Below is a small trained network, with its code and all its weights. Each question gives an input and a class and asks what happens when units are switched off, that is, made to give their printed mean instead of their output.

import numpy as np


def w(rows, s, z=0):
    codes = np.array(rows[::2]) - 128.0
    scale = np.full(codes.shape[1], s)
    scale[-1] = z or s
    return codes * scale


def norm(h):
    return h / np.sqrt((h * h).mean(-1, keepdims=True) + 1e-5)


def f(y):
    return y / 2 * (1 + np.tanh(0.7978845608 * (y + 0.044715 * y**3)))


def log_softmax(a):
    a = a - a.max(-1, keepdims=True)
    return a - np.log(np.exp(a).sum(-1, keepdims=True))


def net(x, mask):
    res = np.array(x, float).reshape(1, 8) / 4 @ E
    u = 0
    for l in range(4):
        y = f(norm(res) @ A[l][:, :-1].T + A[l][:, -1])
        res = res + np.where(mask[u : u + 5], y, B[l][:, -1]) @ B[l][:, :-1]
        u += 5
    return log_softmax(norm(res)[-1] @ U[:, :-1].T + U[:, -1])


A, B = {}, {}
E = w([
[219,109,161,81,250,140,102],'x0',
[128,125,150,148,130,124,147],'x1',
[145,78,71,6,120,156,248],'x2',
[135,129,128,134,124,127,129],'x3',
[134,124,131,140,128,129,138],'x4',
[121,208,254,76,82,253,72],'x5',
[142,127,126,128,118,127,126],'x6',
[134,131,132,128,126,123,131],'x7',
],0.009)
A[0] = w([
[136,154,118,225,191,2,27,92],'0.n1',
[183,96,146,94,226,66,110,108],'0.n2',
[187,76,136,54,172,43,184,3],'0.n3',
[146,165,160,82,158,200,175,51],'0.n4',
[105,72,58,55,155,73,117,62],'0.n5',
],0.0073,0.0036)
B[0] = w([
[65,49,174,61,86,119,107,255],'0.n1',
[252,86,119,192,167,159,48,207],'0.n2',
[105,99,53,245,167,254,215,191],'0.n3',
[156,111,36,28,117,165,132,177],'0.n4',
[154,111,118,235,123,145,188,181],'0.n5',
],0.0088,0.0052)
A[1] = w([
[119,80,102,227,152,2,44,43],'1.n1',
[105,226,185,167,138,153,5,39],'1.n2',
[46,75,65,132,110,51,179,122],'1.n3',
[154,107,183,104,200,160,84,128],'1.n4',
[188,163,90,134,205,89,99,4],'1.n5',
],0.0098,0.0033)
B[1] = w([
[118,94,193,2,123,182,85,236],'1.n1',
[167,172,121,185,133,122,150,253],'1.n2',
[182,180,116,153,73,91,210,236],'1.n3',
[136,171,140,108,190,78,124,212],'1.n4',
[121,90,65,152,104,118,196,139],'1.n5',
],0.014,0.0061)
A[2] = w([
[74,123,161,71,33,156,201,96],'2.n1',
[50,173,128,73,109,125,77,133],'2.n2',
[166,226,123,139,216,2,115,21],'2.n3',
[59,178,165,212,120,118,129,3],'2.n4',
[91,136,200,100,120,129,55,91],'2.n5',
],0.0098,0.0059)
B[2] = w([
[42,210,127,93,22,66,2,253],'2.n1',
[134,93,76,168,62,145,156,181],'2.n2',
[72,181,169,149,102,44,58,177],'2.n3',
[144,47,111,193,133,213,130,157],'2.n4',
[181,148,110,152,144,106,202,192],'2.n5',
],0.0099,0.0059)
A[3] = w([
[97,177,63,74,92,176,145,171],'3.n1',
[90,192,164,175,27,174,77,89],'3.n2',
[212,98,107,163,124,89,165,252],'3.n3',
[158,163,66,255,87,131,170,118],'3.n4',
[177,51,134,33,193,173,130,149],'3.n5',
],0.011,0.0039)
B[3] = w([
[147,104,213,148,136,58,99,192],'3.n1',
[42,5,66,164,180,160,132,255],'3.n2',
[77,183,122,152,105,116,104,199],'3.n3',
[208,159,77,121,170,144,200,229],'3.n4',
[141,89,161,58,160,197,112,212],'3.n5',
],0.013,0.0095)
U = w([
[55,79,140,90,29,60,83,224],'0',
[184,75,47,187,208,212,187,250],'1',
[212,82,204,9,191,191,59,112],'2',
[197,244,203,173,201,70,42,48],'3',
[202,229,54,123,56,46,224,90],'4',
],0.014,0.0023)

Each question gives the input, the list of numbers given to net, and the class t.
The units are the neurons (one row each of A and B). Each row of codes is followed by its name. A weight is (code - 128) times the scale printed after its matrix; where a second scale follows, it is the last column's (A, B and U).
mask holds one flag per neuron, layer by layer. A switched-off neuron (its flag False) gives its mean, the last column of its row in B, instead of its output. The means were averaged over made-up inputs and are rounded, as every weight is.
A unit's drop is (log p(t) with every unit on - log p(t) with that unit switched off) / (log p(t) with every unit on - log p(t) with every unit switched off).
The circuit of an input: a set's keep is (log p(t) with only the set's units on - log p(t) with every unit switched off) / (log p(t) with every unit on - log p(t) with every unit switched off). Starting from the 12 units with the biggest drops (on a tie, the unit counted first), units are removed one at a time, each time the one whose removal leaves the highest keep (on an exact tie, the one counted first), for as long as the keep stays at least 0.8.
units of the circuit, in order: the units of the circuit, biggest drop first
top k neurons: the k neurons with the biggest drops, biggest first
k most important neurons of layer l: the k neurons of layer l with the biggest drops, biggest first
drop when u is switched off: that unit's drop, to one decimal
input [6,-5,-2,-2,3,-8,7,4], class 2: units of the circuit, in order : (1.n1)
input [1,6,-3,6,2,4,0,-6], class 3: top 2 neurons : (1.n4, 0.n3)
input [-3,-3,8,-2,-8,1,-5,-1], class 0: top 2 neurons : (2.n1, 1.n2)
input [-6,-8,6,3,-6,0,4,-4], class 4: 3 most important neurons of layer 0 : (0.n1, 0.n5, 0.n4)
input [-6,-3,2,6,-7,0,0,7], class 4: top 2 neurons : (1.n3, 1.n1)
input [1,-4,-3,3,-4,-7,7,-3], class 2: top 2 neurons : (1.n1, 0.n2)
input [0,0,3,5,-5,-7,-7,-2], class 4: top 3 neurons : (1.n3, 3.n2, 3.n3)
input [-1,0,6,-7,-6,5,-7,-6], class 0: top 2 neurons : (2.n1, 0.n2)
input [0,4,-1,-6,-1,3,-4,-6], class 1: 3 most important neurons of layer 2 : (2.n4, 2.n1, 2.n5)
input [4,6,0,-6,3,7,-1,6], class 3: top 4 neurons : (1.n4, 1.n1, 0.n1, 2.n3)
input [1,8,6,0,7,1,0,-7], class 2: top 2 neurons : (0.n1, 1.n2)
input [-2,-2,0,-5,-3,-6,0,-5], class 0: top 3 neurons : (1.n1, 2.n1, 1.n2)
input [5,1,-5,6,0,-1,-5,1], class 2: top 2 neurons : (1.n1, 0.n1)
input [5,3,-8,8,-6,-4,2,-5], class 2: units of the circuit, in order : (1.n1)
input [7,-5,-1,-8,4,2,6,3], class 3: top 3 neurons : (1.n4, 1.n1, 2.n3)
input [-3,0,-1,-8,8,-4,2,-6], class 0: top 2 neurons : (1.n1, 2.n1)
input [-1,-7,3,-1,2,0,0,-4], class 4: top 3 neurons : (1.n1, 1.n3, 0.n5)
input [-5,-5,-3,6,4,-8,5,-2], class 0: drop when 1.n1 is switched off : 2.9
input [-3,-1,7,6,4,8,1,-3], class 0: drop when 2.n1 is switched off : 0.2
input [7,4,-5,-8,-3,8,-6,-6], class 3: drop when 2.n4 is switched off : 0.0
input [0,4,3,-4,0,-1,-8,-2], class 4: units of the circuit, in order : (3.n2)
